How the objects are linked:
j681: w>j285, x>j223, g>j666, h>j912
j114: w>j912, x>j375, g>j285, h>j627
j853: w>j796, x>j490, g>j499, h>j246
j10: w>j515, x>j285, g>j217, h>j600
j76: w>j619, x>j52, g>j459, h>j382
j642: w>j442, x>j812, g>j975, h>j972
j895: w>j206, x>j887, g>j416, h>j482
j914: w>j10, x>j681, g>j52, h>j574
j23: w>j642, x>j137, g>j747, h>j695
j238: w>j454, x>j246, g>j426, h>j853
j493: w>j356, x>j368, g>j769, h>j667
j182: w>j137, x>j195, g>j972, h>j521
j499: w>j521, x>j26, g>j137, h>j750
j415: w>j490, x>j990, g>j763, h>j996
j454: w>j499, x>j763, g>j182, h>j796
j382: w>j518, x>j515, g>j493, h>j52
j518: w>j667, x>j76, g>j356, h>j217
j658: w>j860, x>j792, g>j797, h>j94
j815: w>j417, x>j608, g>j114, h>j975
j796: w>j750, x>j238, g>j521, h>j763
j643: w>j853, x>j415, g>j454, h>j100
j136: w>j695, x>j521, g>j642, h>j182
j521: w>j960, x>j426, g>j812, h>j195
j137: w>j812, x>j136, g>j495, h>j960
j94: w>j191, x>j366, g>j698, h>j792
j177: w>j681, x>j627, g>j600, h>j114
j912: w>j914, x>j177, g>j29, h>j223
j223: w>j574, x>j114, g>j10, h>j177
j342: w>j114, x>j533, g>j681, h>j417
j147: w>j935, x>j754, g>j638, h>j596
j619: w>j493, x>j217, g>j78, h>j518
j812: w>j324, x>j695, g>j166, h>j23
j666: w>j382, x>j10, g>j619, h>j29
j960: w>j23, x>j182, g>j324, h>j136
j750: w>j195, x>j454, g>j960, h>j26
j935: w>j772, x>j295, g>j721, h>j148
j772: w>j240, x>j444, g>j439, h>j462
j20: w>j57, x>j482, g>j122, h>j895
j693: w>j366, x>j721, g>j970, h>j337
j442: w>j608, x>j324, g>j533, h>j495
j27: w>j585, x>j416, g>j295, h>j122
j191: w>j672, x>j658, g>j990, h>j970
j608: w>j851, x>j747, g>j375, h>j166
j721: w>j439, x>j615, g>j94, h>j240
j482: w>j847, x>j594, g>j928, h>j887
j52: w>j217, x>j666, g>j667, h>j515
j715: w>j797, x>j191, g>j415, h>j860
j996: w>j643, x>j834, g>j238, h>j990
j246: w>j763, x>j643, g>j750, h>j490
j735: w>j754, x>j122, g>j148, h>j27
j240: w>j693, x>j638, g>j792, h>j615
j533: w>j375, x>j815, g>j223, h>j851
j285: w>j29, x>j574, g>j382, h>j914
j585: w>j147, x>j735, g>j444, h>j251
j446: w>j557, x>j493, g>j594, h>j459
j990: w>j100, x>j797, g>j853, h>j834
j417: w>j627, x>j851, g>j912, h>j533
j100: w>j246, x>j996, g>j796, h>j415
j78: w>j769, x>j446, g>j482, h>j356
j847: w>j254, x>j895, g>j27, h>j20
j324: w>j747, x>j972, g>j815, h>j642
j122: w>j251, x>j928, g>j147, h>j416
j251: w>j596, x>j27, g>j935, h>j735
j860: w>j698, x>j970, g>j996, h>j191
j515: w>j76, x>j29, g>j368, h>j666
j574: w>j600, x>j912, g>j515, h>j681
j834: w>j415, x>j698, g>j246, h>j797
j459: w>j78, x>j667, g>j15, h>j493
j596: w>j148, x>j585, g>j772, h>j754
j495: w>j166, x>j642, g>j851, h>j324
j337: w>j372, x>j240, g>j658, h>j721
j747: w>j975, x>j495, g>j417, h>j442
j356: w>j283, x>j459, g>j887, h>j446
j375: w>j177, x>j417, g>j574, h>j342
j754: w>j295, x>j251, g>j462, h>j585
j166: w>j815, x>j442, g>j342, h>j747
j15: w>j482, x>j283, g>j206, h>j769
j426: w>j182, x>j750, g>j695, h>j499
j698: w>j990, x>j715, g>j643, h>j672
j254: w>j122, x>j206, g>j585, h>j57
j970: w>j715, x>j94, g>j834, h>j658
j416: w>j735, x>j254, g>j596, h>j928
j148: w>j462, x>j147, g>j240, h>j295
j672: w>j834, x>j860, g>j100, h>j715
j26: w>j426, x>j796, g>j136, h>j454
j887: w>j20, x>j15, g>j254, h>j594
j594: w>j895, x>j769, g>j57, h>j15
j206: w>j928, x>j20, g>j735, h>j847
j217: w>j368, x>j382, g>j446, h>j76
j763: w>j26, x>j853, g>j195, h>j238
j295: w>j444, x>j596, g>j615, h>j147
j972: w>j495, x>j23, g>j608, h>j812
j372: w>j94, x>j693, g>j860, h>j439
j57: w>j416, x>j847, g>j251, h>j206
j366: w>j658, x>j439, g>j715, h>j372
j29: w>j52, x>j600, g>j518, h>j10
j368: w>j459, x>j518, g>j557, h>j619
j444: w>j638, x>j148, g>j337, h>j935
j283: w>j594, x>j78, g>j20, h>j557
j667: w>j446, x>j619, g>j283, h>j368
j600: w>j666, x>j914, g>j76, h>j285
j975: w>j533, x>j166, g>j627, h>j608
j557: w>j15, x>j356, g>j895, h>j78
j627: w>j223, x>j342, g>j914, h>j375
j195: w>j136, x>j499, g>j23, h>j426
j695: w>j972, x>j960, g>j442, h>j137
j615: w>j337, x>j772, g>j366, h>j638
j462: w>j615, x>j935, g>j693, h>j444
j797: w>j996, x>j672, g>j490, h>j698
j792: w>j970, x>j372, g>j672, h>j366
j638: w>j721, x>j462, g>j372, h>j772
j928: w>j27, x>j57, g>j754, h>j254
j490: w>j238, x>j100, g>j26, h>j643
j439: w>j792, x>j337, g>j191, h>j693
j769: w>j887, x>j557, g>j847, h>j283
j851: w>j342, x>j975, g>j177, h>j815

In the rows, 137 stands for zero.

The rows follow the links: the fewer symbols apart two objects are, the more alike their rows tend to be.

Each row is also shifted at random along 4 hidden directions that mean nothing.

Some objects, each with a row of numbers:
j515:  241   156   145   174    98   181    83   149    87   148   188   125   185   143   117   154   142   128   148   153   136    91   114   158   145   151   128   105   127   158   134   156   160   160   115   134   101   151   123   166    95
j695:  145   135   113   126   137   153   129   139   135   137   144   137   133   121   137   167   129   116   141   143   123   126   131   142   125   146   153   147   143   121   148   149   125   172   130   148   114    86   146   162   134
j935:   97   161   140   121   133   137   103   123   127   155   137   156   168   133   128   112   169   133   141   140   132   146   119   134   112   124   135   128   137    90   182   155   133   201   143   125    97   126   108   167    81
j238:  147   133   117   164   143   148    84   120    88   160   165   153   176   139   112   165   138   115   153   158   161   142   137   145   137   128   113   144   143   155   138   133   113   140   104   150   125   160   145   158   105
j698:  142   133   124   128   124   135   127   121   132   159   139   160   138   125   152   146   145   119   140   153   139   167   136   126   149   117   136   135   145   109   176   141   121   178   134   132   103    76   159   167   142
j615:  121   159   139   143   140   155   115   117   102   140   156   160   152   127   116   117   122   130   146   152   132   150   122   136   126   122   144   125   137   138   152   137   127   162   128   122   119   105   117   159   127
j815:  117   127   115   152   142   126   134   152    95   145   141   119   132   144   129   149    99   119   152   167   164   127   144   108   155   149   135   150   144   162   153   104   130   114   115   140   153   120   168   144   170
j372:   99   168   131   155   175   122    84   112    63   129   156   160   172   143   116   120    99   128   163   183   164   162   143   139   140   124   140   138   140   165   134   118   112   134    98   131   148   175   138   157   113
j970:  132   129   134   134   139   129   161   119   139   125   126   153   103   144   143   131    98   137   141   146   153   168   156   109   146   107   148   143   148   160   137   113   120    99   123   131   172   127   152   131   188
j324:  146   116   125   129   113   148   180   147   204   118   125   127   103   128   147   167   131   133   117   118    98   134   158   130   144   141   163   153   152   128   137   139   138   139   144   151   135    94   160   111   183
j643:   83   131   131   135   173   106   124   119   116   126   144   150   162   153   152   154   166   150   143   133   140   168   130   169   135   132   112   165   110   164    86   161   117    97   157   171   162   260   150   113    88
j495:   83   148    95   150   147   142    76   145    57   164   170   129   154   125   108   148    78    88   172   204   162   123   155    99   143   152   143   146   175   153   194   111   114   171    67   127   112    62   165   197   156
j10:  133   151   141   144   129   140    94   153   113   142   159   118   180   149   130   140   166   141   145   137   134   104   124   154   126   159   120   136   127   139   133   164   153   152   133   147   118   206   122   145    74
j851:   85   120   123   138   155   105   162   157   127   131   117   114   122   148   142   145   117   136   137   146   157   132   144   116   149   152   138   164   131   152   137   108   132    99   147   149   171   155   165   116   165
j177:  103   127   127   124   167   119   127   157   120   155   131   113   137   133   146   141   146   131   146   145   158   116   139   143   133   168   117   149   136   131   136   139   141   134   134   143   140   142   147   150   126
j446:  121   172   142   131   164   124    96   149   105   135   143   122   161   132   139   109   128   133   152   166   150   120   140   145   136   163   146   125   145   124   149   139   150   170   115   122   124   141   129   170   104
j20:  131   149   148   155   128   144   119   138    81   159   163   134   142   134   130   102   107   134   153   175   153   139   137   117   161   139   127   112   140   166   157   123   147   130   114   104   127    95   141   163   167
j860:  155   134   139   133   131   124   149   118   137   123   135   156   123   149   157   145   124   142   140   142   144   170   144   131   152   109   141   140   133   154   126   137   124   109   138   144   157   166   156   132   152
j444:  139   131   149   127   115   165   172   125   149   136   137   151    95   137   127   118   113   144   137   120   129   142   134   112   113   111   145   125   141   153   146   136   135   115   139   116   152    92   107   137   183
j608:  217   126   127   163    93   157   141   149   147   138   152   126   135   138   140   173   125   122   129   146   125   124   146   131   173   138   147   132   145   148   144   130   143   143   124   143   119   100   170   137   168
j747:  117   122   121   135   120   131   164   153   181   128   121   124   122   135   142   158   135   129   121   131   115   135   155   121   152   145   155   154   152   122   155   126   135   146   142   149   133   111   164   114   167
j454:  119   142   120   147   143   125    93   126   130   150   132   150   193   143   120   163   184   126   132   134   145   143   124   151   126   130   122   155   133   100   158   142   121   182   143   161   110   187   137   139    60
j26:   39   126   116   125   164   104   138   133   155   140    98   143   154   145   121   146   169   134   129   120   147   148   136   125   107   132   130   175   136    99   162   120   113   152   158   161   147   181   131   114    97
j78:  121   158   147   128   153   129   124   148   106   122   149   121   122   143   145   105    95   145   158   161   153   124   151   128   137   152   147   127   144   170   128   135   148   111   110   120   161   157   133   156   152
j672:   92   134   132   118   148   107   142   121   139   136   122   155   134   143   160   136   148   139   138   142   140   175   137   130   141   117   137   152   130   120   148   143   120   140   154   146   140   158   157   137   128
j912:  136   137   130   132   154   135   102   155   107   158   153   117   155   135   143   146   151   129   153   150   156   110   136   153   133   168   115   139   139   141   132   154   146   142   120   143   127   156   142   166   109
j195:   86   134   115   123   161   120   135   134   125   130   116   138   147   148   127   156   146   128   137   127   149   135   117   132   106   136   136   168   125   116   147   133   116   143   157   163   151   175   131   134   101
j337:  142   144   143   147   134   154   157   117   158   126   133   160   124   124   121   125   119   140   127   130   118   159   141   137   136   117   158   128   145   137   136   123   129   144   136   123   134    89   124   123   163
j594:   82   164   140   124   130   119   105   146   125   158   140   134   160   129   146   100   151   130   144   166   132   140   141   118   147   146   141   123   152    99   196   144   148   203   127   113    89    98   141   170   118
j166:  116   119   116   146   122   138   155   151   138   140   136   122   111   137   129   152    97   120   139   155   139   128   159   101   154   141   149   151   158   154   163   105   129   123   115   138   147    84   167   132   198
j972:   80   134   108   120   146   133   138   146   150   132   130   129   126   123   136   154   125   117   138   145   120   132   151   126   127   150   158   159   156   120   159   137   123   166   129   148   124    93   154   146   150
j769:  211   153   153   142    95   163   122   144   131   143   166   132   130   131   151   123   118   134   144   158   128   125   149   131   161   137   148   102   152   147   154   152   158   157   108   109   107    88   140   171   162
j137:  177   136   118   131   131   159   126   135   125   133   152   138   138   125   137   175   128   118   143   142   128   122   124   150   128   143   151   143   135   133   136   155   128   163   132   152   119   103   146   164   130
j596:   95   132   153   109   135   124   165   132   205   143    97   147   121   135   143   107   179   154   118   100   126   152   143   128   110   122   136   135   147    83   163   140   143   162   164   126   131   128   104   119   126

Where do the symbols, taken in turn from left to right, take each start?
Answer with the object's name.
 110   134   126   125   140   119   137   120   130   147   127   155   129   135   149   136   131   126   140   153   148   171   143   115   145   115   140   144   145   121   168   129   117   154   135   133   130   107   156   153   151
x x x h h: j372
 171   117   135   149   124   143   145   126   175   132   132   148   151   145   134   172   172   143   120   107   125   148   139   158   137   122   126   150   130   135   111   144   128   123   152   165   139   189   139   102   115
w g x h: j195
 208   120   127   122   106   160   175   136   202   126   117   142   121   126   146   182   170   133   111    94   104   130   120   152   125   129   157   145   130    93   139   155   137   171   176   159   117    95   136   124   132
w w h: j23
  81   139   117   137   143   117   125   149   134   126   133   125   149   141   138   152   130   127   137   152   128   136   152   127   148   151   148   161   146   135   151   133   128   148   128   153   133   156   164   130   132
x h h x x: j137
 141   147   149   132   137   147   116   122   111   148   149   150   140   146   128   115   131   141   152   141   157   140   133   129   116   121   125   123   141   149   143   143   135   127   119   121   143   156   108   161   125
g h g w: j792
  69   148   141   127   151   129   161   121   171   125   112   158   130   123   123   112   141   143   123   123   113   164   135   133   121   123   156   143   141   106   152   126   125   163   159   128   132   101   119   114   142
w g w w h: j797
  66   132   130   133   144   141   162   159   141   147   115   115   116   130   103   113   115   132   135   133   143   107   136   100   113   154   144   143   151   126   174   100   142   140   137   120   149    73   114   130   172
w w x h x: j76
 202   141   117   148   126   163   102   128    90   144   161   146   160   136   122   179   129   111   151   149   152   122   113   144   125   131   136   139   130   138   144   144   123   160   123   151   119   124   138   176   110
g x g w g: j375
 152   155   147   139   122   159   131   118   132   134   150   159   150   130   128   127   144   139   135   131   116   148   119   148   126   119   147   122   130   129   141   155   136   164   147   128   114   120   115   144   120
h w x w g x: j366
 174   122   132   146   124   147   127   121   165   149   146   156   161   130   142   172   183   134   124   121   119   158   135   169   149   125   121   140   133   120   124   158   125   159   147   157   104   144   151   129   108
g h g h x w: j182
  55   124   117   135   161   113   128   129   144   146   113   146   159   142   117   150   160   131   133   127   148   150   139   129   117   131   124   169   142   112   154   121   113   147   143   158   144   176   135   120   103
w h g w: j695
 132   144   149   126   153   134   165   155   164   122   116   119   112   128   137   114   122   146   129   128   132   117   144   133   129   157   157   131   142   127   131   123   156   133   142   124   152   108   120   127   161
h h h h g h: j446
  57   147   139   130   161   131   156   120   132   123   127   156   125   133   117   107   115   143   139   133   128   158   133   127   113   123   150   146   136   141   138   124   123   128   147   127   156   128   114   122   148
x x h x x g: j638
 217   115   138   154   104   156   141   122   196   140   140   156   159   133   145   183   196   140   110   101   105   153   138   175   150   120   127   137   132   113   116   161   136   157   156   163   104   153   146   110   108
h g w h g h: j137
 137   140   137   135   139   121   146   117   157   123   121   156   130   142   148   134   133   141   132   139   136   172   152   131   148   111   149   142   144   129   140   126   124   135   137   138   145   146   149   126   147
x h h g x: j970
 121   157   142   137   155   129   131   153   135   128   124   120   156   131   126   118   149   144   132   133   135   115   123   149   127   161   149   134   130   111   141   129   155   164   152   132   130   141   119   131   105
g g x h: j15
